Here is a tiny trained network, its code and every weight. The questions are about switching its units off for an input and a target symbol, where a switched-off unit gives its printed mean instead of its output.

import numpy as np


def w(rows, s, z=0):
    codes = np.array(rows[::2]) - 128.0
    scale = np.full(codes.shape[1], s)
    scale[-1] = z or s
    return codes * scale


def norm(h):
    return h / np.sqrt((h * h).mean(-1, keepdims=True) + 1e-5)


def f(y):
    return y / 2 * (1 + np.tanh(0.7978845608 * (y + 0.044715 * y**3)))


def softmax(a):
    e = np.exp(a - a.max(-1, keepdims=True))
    return e / e.sum(-1, keepdims=True)


def log_softmax(a):
    a = a - a.max(-1, keepdims=True)
    return a - np.log(np.exp(a).sum(-1, keepdims=True))


def net(x, mask):
    ids = ['ΓΛαηπτω'.index(c) for c in x.split()]
    T = len(ids)
    res = E[ids] + P[:T]
    u = 0
    for l in range(2):
        r = norm(res)
        for j in range(2):
            rows = slice(3 * j, 3 * j + 3)
            q, k, v = (r @ M[l][rows].T for M in (Q, K, V))
            z = softmax(np.where(np.tri(T) > 0, q @ k.T / 3**0.5, -1e9)) @ v
            o = O[l][rows]
            res = res + np.where(mask[u + j], z, o[:, -1]) @ o[:, :-1]
        u += 2
        y = f(norm(res) @ A[l][:, :-1].T + A[l][:, -1])
        res = res + np.where(mask[u : u + 4], y, B[l][:, -1]) @ B[l][:, :-1]
        u += 4
    return log_softmax(norm(res)[-1] @ U[:, :-1].T + U[:, -1])


Q, K, V, O, A, B = {}, {}, {}, {}, {}, {}
E = w([
[106,179,139,158,126,67,145,34,179,84],'Γ',
[183,253,189,193,108,66,206,72,229,215],'Λ',
[135,248,59,146,158,19,146,126,135,161],'α',
[227,135,215,171,55,170,33,47,165,113],'η',
[42,217,196,47,190,154,98,195,89,141],'π',
[220,76,102,82,32,174,41,167,130,114],'τ',
[69,65,44,110,189,171,170,129,238,151],'ω',
],0.013)
P = w([
[158,153,146,63,101,120,170,126,103,139],'0',
[184,145,173,88,162,185,152,55,100,160],'1',
[105,190,108,109,102,151,156,152,143,58],'2',
[108,130,126,144,131,160,112,173,99,161],'3',
[162,138,203,74,202,107,57,104,164,156],'4',
[119,107,91,169,148,108,138,166,151,6],'5',
[122,107,140,194,94,149,120,156,139,157],'6',
],0.02)
Q[0] = w([
[182,163,109,72,112,133,164,149,126,51],'0.h1',
[170,107,148,59,159,44,148,76,100,146],'0.h1',
[140,147,109,183,168,111,81,178,212,89],'0.h1',
[53,67,95,16,252,137,122,113,7,127],'0.h2',
[113,72,152,99,147,92,165,53,207,69],'0.h2',
[120,83,94,63,112,209,71,143,204,62],'0.h2',
],0.029)
K[0] = w([
[145,89,107,48,180,159,90,130,140,135],'0.h1',
[144,195,159,76,144,131,94,74,102,159],'0.h1',
[100,67,155,178,162,89,59,192,143,173],'0.h1',
[59,150,89,2,214,119,137,140,39,117],'0.h2',
[153,103,107,126,151,80,172,15,167,55],'0.h2',
[135,17,172,76,97,212,112,148,156,66],'0.h2',
],0.031)
V[0] = w([
[85,132,187,113,85,113,133,170,41,59],'0.h1',
[146,101,5,55,112,142,140,139,163,152],'0.h1',
[31,116,120,109,169,158,188,103,182,126],'0.h1',
[93,135,136,178,57,58,130,140,38,154],'0.h2',
[94,163,171,157,172,136,53,82,180,135],'0.h2',
[142,99,148,106,138,127,109,170,89,153],'0.h2',
],0.024)
O[0] = w([
[166,113,106,86,79,225,129,61,103,55,5],'0.h1',
[105,64,111,223,148,115,70,158,52,102,87],'0.h1',
[46,59,147,182,152,113,183,139,154,98,71],'0.h1',
[152,106,103,149,99,183,76,69,106,86,109],'0.h2',
[121,102,144,120,119,118,146,141,6,67,183],'0.h2',
[200,110,150,113,64,173,141,117,180,139,61],'0.h2',
],0.012,0.016)
A[0] = w([
[178,91,207,135,151,143,180,77,72,251,3],'0.n1',
[74,146,101,151,107,164,172,77,140,26,56],'0.n2',
[121,164,48,154,114,122,99,182,148,102,29],'0.n3',
[166,152,83,149,86,126,206,189,139,138,187],'0.n4',
],0.03,0.0031)
B[0] = w([
[252,102,195,39,135,61,231,153,10,250,252],'0.n1',
[67,140,84,99,221,68,96,37,38,80,175],'0.n2',
[151,128,61,119,150,118,138,202,19,101,190],'0.n3',
[59,87,115,133,118,154,123,85,36,56,197],'0.n4',
],0.015,0.016)
Q[1] = w([
[163,145,155,94,89,157,5,144,191,111],'1.h1',
[84,75,156,163,125,162,169,117,162,144],'1.h1',
[195,108,172,169,109,201,82,142,105,102],'1.h1',
[197,137,162,128,145,135,83,74,104,114],'1.h2',
[119,112,126,169,178,21,142,158,160,113],'1.h2',
[212,216,123,67,119,112,118,130,129,176],'1.h2',
],0.03)
K[1] = w([
[93,158,42,101,78,243,74,135,187,82],'1.h1',
[74,101,189,185,117,160,181,135,158,204],'1.h1',
[122,93,89,173,124,226,95,98,80,98],'1.h1',
[140,110,215,160,163,182,76,82,76,184],'1.h2',
[179,156,123,153,162,50,118,165,146,69],'1.h2',
[203,141,190,5,144,110,149,160,143,142],'1.h2',
],0.028)
V[1] = w([
[128,115,133,189,156,112,128,115,97,91],'1.h1',
[166,181,134,67,139,152,129,76,118,45],'1.h1',
[142,174,71,107,128,125,170,198,160,128],'1.h1',
[71,85,4,45,79,151,175,145,102,117],'1.h2',
[91,214,124,145,175,182,188,137,107,96],'1.h2',
[146,170,103,172,131,111,128,154,90,132],'1.h2',
],0.02)
O[1] = w([
[183,164,95,92,116,192,125,152,97,165,72],'1.h1',
[31,99,130,161,98,146,225,255,177,190,125],'1.h1',
[85,32,165,100,161,183,130,75,118,96,219],'1.h1',
[217,141,168,189,115,61,91,180,75,159,66],'1.h2',
[164,205,211,141,101,34,169,103,117,79,115],'1.h2',
[171,155,117,138,47,110,177,54,156,57,255],'1.h2',
],0.0075,0.0081)
A[1] = w([
[159,82,145,185,47,192,68,100,159,150,90],'1.n1',
[160,154,184,105,181,137,96,85,253,203,43],'1.n2',
[148,109,86,141,143,165,90,143,99,141,5],'1.n3',
[113,151,120,115,129,122,144,136,101,105,105],'1.n4',
],0.053,0.0032)
B[1] = w([
[174,110,132,115,9,96,102,158,92,76,179],'1.n1',
[75,252,124,139,137,16,128,124,234,95,182],'1.n2',
[125,180,151,159,174,157,160,111,138,116,235],'1.n3',
[151,110,123,122,111,162,111,132,149,137,254],'1.n4',
],0.041,0.02)
U = w([
[198,130,188,73,131,103,146,132,76,203,141],'Γ',
[132,237,212,80,119,57,97,111,254,107,126],'Λ',
[234,183,66,160,15,74,111,188,77,28,58],'α',
[127,111,89,67,80,199,54,154,218,166,253],'η',
[83,169,60,62,123,112,78,51,72,68,111],'π',
[172,249,156,173,179,212,144,141,112,108,65],'τ',
[73,90,109,231,107,102,112,170,118,146,229],'ω',
],0.0066,0.0036)

Each question gives the input, a string of symbols that net reads in full, and the target symbol t.
The units are the heads (3 rows each of Q, K, V and O) and the neurons (one row each of A and B). Each row of codes is followed by its name. A weight is (code - 128) times the scale printed after its matrix; where a second scale follows, it is the last column's (O, A, B and U).
mask holds one flag per unit, layer by layer, with each layer's heads first. A switched-off unit (its flag False) gives its mean, the last column of its rows in O or B, instead of its output. The means were averaged over made-up inputs and are rounded, as every weight is.
A unit's drop is (log p(t) with every unit on - log p(t) with that unit switched off) / (log p(t) with every unit on - log p(t) with every unit switched off).
The circuit of an input: a set's keep is (log p(t) with only the set's units on - log p(t) with every unit switched off) / (log p(t) with every unit on - log p(t) with every unit switched off). Starting from all 12 units, units are removed one at a time, each time the one whose removal leaves the highest keep (on an exact tie, the one counted first), for as long as the keep stays at least 0.8.
units of the circuit, in order: the units of the circuit, biggest drop first
unit that matters most: the unit with the biggest drop
top k neurons: the k neurons with the biggest drops, biggest first
top k neurons in layer l: the k neurons of layer l with the biggest drops, biggest first
heads that matter: for each layer, one digit per head in row order, 1 if its drop is at least 0.15 and else 0, layers parted by /
input Γ π π τ τ η, target τ: heads that matter : 10 / 00
input α Λ τ, target τ: units of the circuit, in order : [0.h1, 1.n3]
input π Λ Λ, target π: heads that matter : 10 / 00
input Λ τ τ π Λ α, target π: units of the circuit, in order : [0.h1, 0.n2]
input Λ α τ π, target α: heads that matter : 11 / 00
input Λ α Λ, target α: units of the circuit, in order : [1.n3, 1.n2, 0.n1]
input α Λ π α, target τ: heads that matter : 01 / 00
input Λ α Γ, target α: top 2 neurons : [1.n3, 1.n2]
input α η Λ, target η: units of the circuit, in order : [1.n4, 0.n1, 1.n2]
input Λ α Λ Λ ω, target Γ: top 2 neurons : [0.n4, 1.n2]
input Λ Λ η π, target η: top neuron : [1.n3]
input Λ ω Λ α τ Λ Λ, target Γ: top 2 neurons in layer 0 : [0.n4, 0.n1]
input Λ Λ π Γ, target π: units of the circuit, in order : [0.n2, 0.h1, 0.h2]
input Γ π α, target π: units of the circuit, in order : [0.n2, 0.h1]
input Λ Λ Λ η, target Γ: heads that matter : 01 / 00
input Γ α α Λ Λ η, target η: unit that matters most : 0.h1
input Λ τ α ω τ Γ π, target π: top 2 neurons in layer 0 : [0.n2, 0.n1]
input Λ π ω α Λ Γ, target α: units of the circuit, in order : [1.n3, 0.n1, 1.n2]
input τ Λ τ α Λ Λ η, target Γ: heads that matter : 00 / 00
input Λ π Λ τ α Γ, target τ: top neuron in layer 1 : [1.n3]
input Λ Λ α, target α: top 4 neurons : [1.n3, 1.n2, 0.n1, 0.n3]
input Λ Γ α, target α: top 4 neurons : [1.n3, 1.n2, 0.n1, 0.n4]
